Each row has a name. Each question is about the rows just above it.

k_774: [-3.63  5.73  3.07  3.93 -2.52  2.16 -0.14]
k_682: [-8.01  1.22 -7.49 -4.41  3.03 -7.65  8.23]
k_970: [ 5.73  3.06  3.93 -2.52  2.16 -3.33  4.01]
Move every entry of [ 3.93 -2.52] by +1 step of 0.01. | [ 3.94 -2.51]
Give the next entry after [ 5.73  3.07  3.93 -2.52  2.16]. | [-0.14]
The next entry after [-2.52  2.16 -3.33]: | [4.01]
Move every entry of [5.73] by -1 step of 0.01. | [5.72]

k_953: [ 4.21  1.82  2.94  0.76  1.47  0.44  0.38  2.04 -0.59 -0.27 -0.28  1.25
  0.43 -0.35 -1.11  2.85 -0.99 -0.77 -2.22  2.15 -0.37 -1.39]
k_601: [-2.90 -1.61  2.49  1.44  2.39  0.44 -2.69 -0.93 -1.33 -1.96  0.24  1.71
  0.77 -2.01 -1.77  0.68 -0.54 -1.19 -1.60  2.33  0.02 -1.49]
k_769: [ 2.07 -1.20 -2.38  3.74 -1.37 -1.21 -1.77 -2.26 -0.20  0.30  1.66  2.50
  2.59 -1.37 -1.13  1.26  0.24 -2.25  0.47  1.61  1.77  1.31]
k_337: [-0.66 -0.61  1.29 -0.02  2.69  1.74 -1.84  2.45 -0.60 -1.40  1.56 -0.76
  3.36  0.33 -1.27  0.59 -1.70 -1.31 -1.96 -0.49 -2.69 -0.68]
k_340: [ 1.82 -1.22 -1.71  3.63 -0.49  0.52 -1.40  0.36 -0.63 -0.27  2.36  0.34
  4.60  0.74 -1.00  0.49  0.04 -2.35 -0.74 -0.07 -0.11  0.76]
k_571: [-0.17  1.24  4.41 -5.23  3.36  1.29 -0.72 -0.25  0.74  0.10 -0.26 -1.37
 -2.74 -0.61  0.11 -1.04 -2.39  1.29 -0.92 -0.01 -2.40 -1.24]
k_354: [ 3.49 -1.01 -3.05  4.18 -1.33  0.68 -0.50  1.04 -0.32  0.39  3.07 -0.30
  5.88  2.09 -0.67  0.49  0.19 -2.59 -0.56 -0.96 -0.25  1.43]
k_580: [ 4.20  0.36  2.29 -3.29 -0.95 -1.40  3.61  2.56  0.23  4.94 -2.51  2.38
 -6.82 -2.38  0.28  5.50 -2.76  0.31 -1.87  5.58  0.84 -0.96]
k_35: [-1.33 -1.99  3.71 -1.41  5.80  2.47 -4.89 -1.38 -0.63 -4.25  2.93 -1.56
  4.52  0.08 -1.92 -3.32 -1.79 -0.72 -0.73 -2.14 -3.57 -0.64]
k_330: [-4.56 -0.33  2.27 -0.41 -0.47  0.34  9.12 -2.10 -1.15 -0.95 -3.30 -2.85
 -4.81  7.53  3.04 -5.19  5.29  5.69  2.38 -1.81  3.75 -1.56]
k_709: [ 9.60  2.93 -3.16 -1.82 -4.59  0.01  4.21  1.82  2.91  6.37  0.67 -2.05
 -1.63  2.66  2.54  1.57 -0.93 -0.02 -0.28 -0.89 -0.06  1.64]
The next entry after [4.21 1.82 2.91]: | [6.37]
Shift each entry of [7.53] by -1 times 0.01: | [7.52]
What is the next entry after [-1.33 -1.96]? | [0.24]
The next entry after [9.60 2.93]: | [-3.16]
Shift each entry of [1.44 2.39] by -1 times 0.01: | [1.43 2.38]
What is the next entry after [ 0.24 -2.25]? | [0.47]

k_94: [ 3.90 -3.26  2.83 -1.02  2.91 -2.27 -2.33  2.07 -1.40  4.41 -0.08 -2.66
  4.31]
k_274: [ 6.28 -3.65  5.13 -2.02  4.52 -2.19 -2.10  4.93 -3.49  6.88  0.21 -2.97
  6.47]
k_11: [ 6.89 -2.42  2.95 -4.29  2.51 -1.42 -2.62  2.48 -4.56  6.69 -1.80 -3.28
  7.13]
k_303: [ 1.52 -0.56  1.94 -1.07  1.32 -2.48 -3.12  5.01 -3.38 -3.69 -0.23  7.63
  2.43]
k_45: [-2.44  4.67 -2.48 -3.12  4.99 -3.38  7.63 -0.23 -1.28  2.36 -0.16 -1.48
  2.31]
k_840: [ 7.00 -3.69  5.52 -2.44  4.67 -2.48 -3.12  5.01 -3.38  7.63 -0.23 -3.69
  7.64]
Give the next entry after [-2.48 -3.12  5.01 -3.38  7.63 -0.23 -3.69]. | [7.64]
Shift each entry of [-3.12] by +1 times 0.01: | [-3.11]
What is the next entry after [-2.44  4.67 -2.48 -3.12  5.01 -3.38  7.63 -0.23]? | [-3.69]

k_960: [-4.85 -1.15  2.17 -1.76  9.67  0.08 -4.98  8.00]
k_755: [-3.42 -7.82  8.76  1.86  3.10  3.00 -0.68  4.24]
k_323: [-5.27 -5.66  3.39 -0.96 -1.86 -0.86  7.17  9.44]
Shift each entry of [ 3.39 -0.96] by +1 times 0.01: | [ 3.40 -0.95]
[0.08] with +1 step of 0.01 on every entry: | [0.09]
[1.86] with +1 step of 0.01 on every entry: | [1.87]
The next entry after [1.86 3.10]: | [3.00]

